Here is a tiny trained network, its code and every weight. The questions are about switching its units off for an input and a class, where a switched-off unit gives its printed mean instead of its output.

import numpy as np


def w(rows, s, z=0):
    codes = np.array(rows[::2]) - 128.0
    scale = np.full(codes.shape[1], s)
    scale[-1] = z or s
    return codes * scale


def norm(h):
    return h / np.sqrt((h * h).mean(-1, keepdims=True) + 1e-5)


def f(y):
    return y / 2 * (1 + np.tanh(0.7978845608 * (y + 0.044715 * y**3)))


def log_softmax(a):
    a = a - a.max(-1, keepdims=True)
    return a - np.log(np.exp(a).sum(-1, keepdims=True))


def net(x, mask):
    res = np.array(x, float).reshape(1, 3) / 4 @ E
    u = 0
    for l in range(4):
        y = f(norm(res) @ A[l][:, :-1].T + A[l][:, -1])
        res = res + np.where(mask[u : u + 3], y, B[l][:, -1]) @ B[l][:, :-1]
        u += 3
    return log_softmax(norm(res)[-1] @ U[:, :-1].T + U[:, -1])


A, B = {}, {}
E = w([
[69,133,125,139,120,128,126,128,146,164,126,129],'x0',
[141,67,221,205,110,72,156,51,226,112,44,184],'x1',
[177,65,199,219,172,11,1,171,85,187,177,136],'x2',
],0.0084)
A[0] = w([
[252,119,139,115,139,125,127,128,102,77,133,129,46],'L0N1',
[120,130,112,106,137,133,117,146,81,129,149,117,3],'L0N2',
[19,119,142,143,136,116,114,131,132,192,137,129,73],'L0N3',
],0.028,0.0073)
B[0] = w([
[107,175,7,166,75,116,103,159,133,113,112,106,245],'L0N1',
[165,143,202,119,155,129,116,135,212,124,172,145,211],'L0N2',
[131,169,7,157,75,119,110,157,119,91,105,106,231],'L0N3',
],0.013,0.012)
A[1] = w([
[133,98,122,145,163,82,51,178,2,192,190,109,29],'L1N1',
[143,83,142,208,127,54,82,128,122,145,110,135,6],'L1N2',
[136,112,77,146,124,95,79,158,21,148,136,111,20],'L1N3',
],0.033,0.0014)
B[1] = w([
[127,190,113,5,111,206,144,87,28,172,113,152,191],'L1N1',
[95,105,120,125,103,131,192,58,123,114,40,149,239],'L1N2',
[124,118,169,138,145,156,149,177,210,67,176,96,252],'L1N3',
],0.012,0.024)
A[2] = w([
[93,15,129,189,188,88,138,158,70,126,180,77,2],'L2N1',
[130,41,153,252,122,34,115,100,139,118,60,134,22],'L2N2',
[150,21,203,212,177,26,123,42,94,199,68,170,36],'L2N3',
],0.03,0.00085)
B[2] = w([
[141,160,89,116,61,149,99,132,72,151,79,154,128],'L2N1',
[210,153,132,151,105,105,33,147,75,186,128,154,247],'L2N2',
[200,130,246,143,142,126,96,88,180,121,117,143,191],'L2N3',
],0.014)
A[3] = w([
[47,3,107,195,224,49,148,171,90,163,208,88,107],'L3N1',
[90,56,143,194,182,75,131,126,124,144,152,97,142],'L3N2',
[134,136,117,95,174,126,71,201,35,170,232,98,2],'L3N3',
],0.029,0.0016)
B[3] = w([
[150,179,91,82,111,145,61,138,6,165,145,123,127],'L3N1',
[164,139,101,144,98,119,94,77,49,152,43,150,125],'L3N2',
[155,81,140,202,79,68,78,73,46,168,24,163,254],'L3N3',
],0.013,0.0064)
U = w([
[184,132,190,142,112,94,73,82,92,184,85,172,159],'0',
[80,139,139,39,131,198,215,85,107,107,106,127,119],'1',
[116,171,18,171,79,114,94,189,117,97,120,90,98],'2',
[143,120,169,158,157,106,131,149,209,106,165,120,253],'3',
[43,66,136,135,237,21,146,162,88,180,210,116,41],'4',
[56,9,136,140,232,71,145,149,108,194,189,98,36],'5',
[9,44,149,131,254,12,139,165,105,168,179,113,52],'6',
[38,73,133,141,234,37,155,163,77,211,232,109,43],'7',
],0.0099,0.0072)

Each question gives the input, the list of numbers given to net, and the class t.
The units are the neurons (one row each of A and B). Each row of codes is followed by its name. A weight is (code - 128) times the scale printed after its matrix; where a second scale follows, it is the last column's (A, B and U).
mask holds one flag per neuron, layer by layer. A switched-off neuron (its flag False) gives its mean, the last column of its row in B, instead of its output. The means were averaged over made-up inputs and are rounded, as every weight is.
A unit's drop is (log p(t) with every unit on - log p(t) with that unit switched off) / (log p(t) with every unit on - log p(t) with every unit switched off).
The circuit of an input: a set's keep is (log p(t) with only the set's units on - log p(t) with every unit switched off) / (log p(t) with every unit on - log p(t) with every unit switched off). Starting from all 12 units, units are removed one at a time, each time the one whose removal leaves the highest keep (on an exact tie, the one counted first), for as long as the keep stays at least 0.8.
units of the circuit, in order: the units of the circuit, biggest drop first
most important unit: the unit with the biggest drop
top k neurons: the k neurons with the biggest drops, biggest first
top k neurons in layer l: the k neurons of layer l with the biggest drops, biggest first
input [2,-2,7], class 1: units of the circuit, in order	(L1N1)
input [-4,-7,0], class 0: units of the circuit, in order	(L1N2; L3N3)
input [0,-6,3], class 0: top 4 neurons	(L1N2; L3N3; L0N2; L1N3)
input [7,-7,3], class 0: top 2 neurons	(L1N2; L3N3)
input [7,2,7], class 1: top 2 neurons	(L1N1; L0N1)
input [3,-1,-2], class 3: units of the circuit, in order	(L1N1; L0N1)
input [-1,-2,3], class 3: top 4 neurons	(L0N1; L0N2; L3N3; L1N1)
input [-8,5,-5], class 2: top 2 neurons in layer 1	(L1N2; L1N3)
input [-1,-4,6], class 1: top 2 neurons	(L1N1; L2N2)
input [-4,2,5], class 1: top 2 neurons	(L1N1; L0N3)
input [6,7,-6], class 0: units of the circuit, in order	(L1N3; L1N1; L2N2)
input [7,7,-6], class 0: top 2 neurons	(L1N3; L1N1)
input [-2,-7,3], class 0: top 3 neurons	(L1N2; L0N2; L3N3)
input [0,0,8], class 1: most important unit	L1N1
input [-7,-8,1], class 0: top 3 neurons	(L1N2; L3N3; L1N3)
input [-1,-3,0], class 3: top 2 neurons	(L0N2; L1N1)
input [-7,5,-3], class 2: top 3 neurons	(L0N1; L1N2; L1N3)
input [2,1,1], class 3: units of the circuit, in order	(L1N3; L0N2)
input [5,3,6], class 1: top 2 neurons in layer 1	(L1N1; L1N2)
input [7,5,6], class 2: units of the circuit, in order	(L0N3)
input [0,7,8], class 1: top 2 neurons in layer 1	(L1N1; L1N3)
input [3,5,-5], class 0: top 2 neurons in layer 1	(L1N3; L1N1)
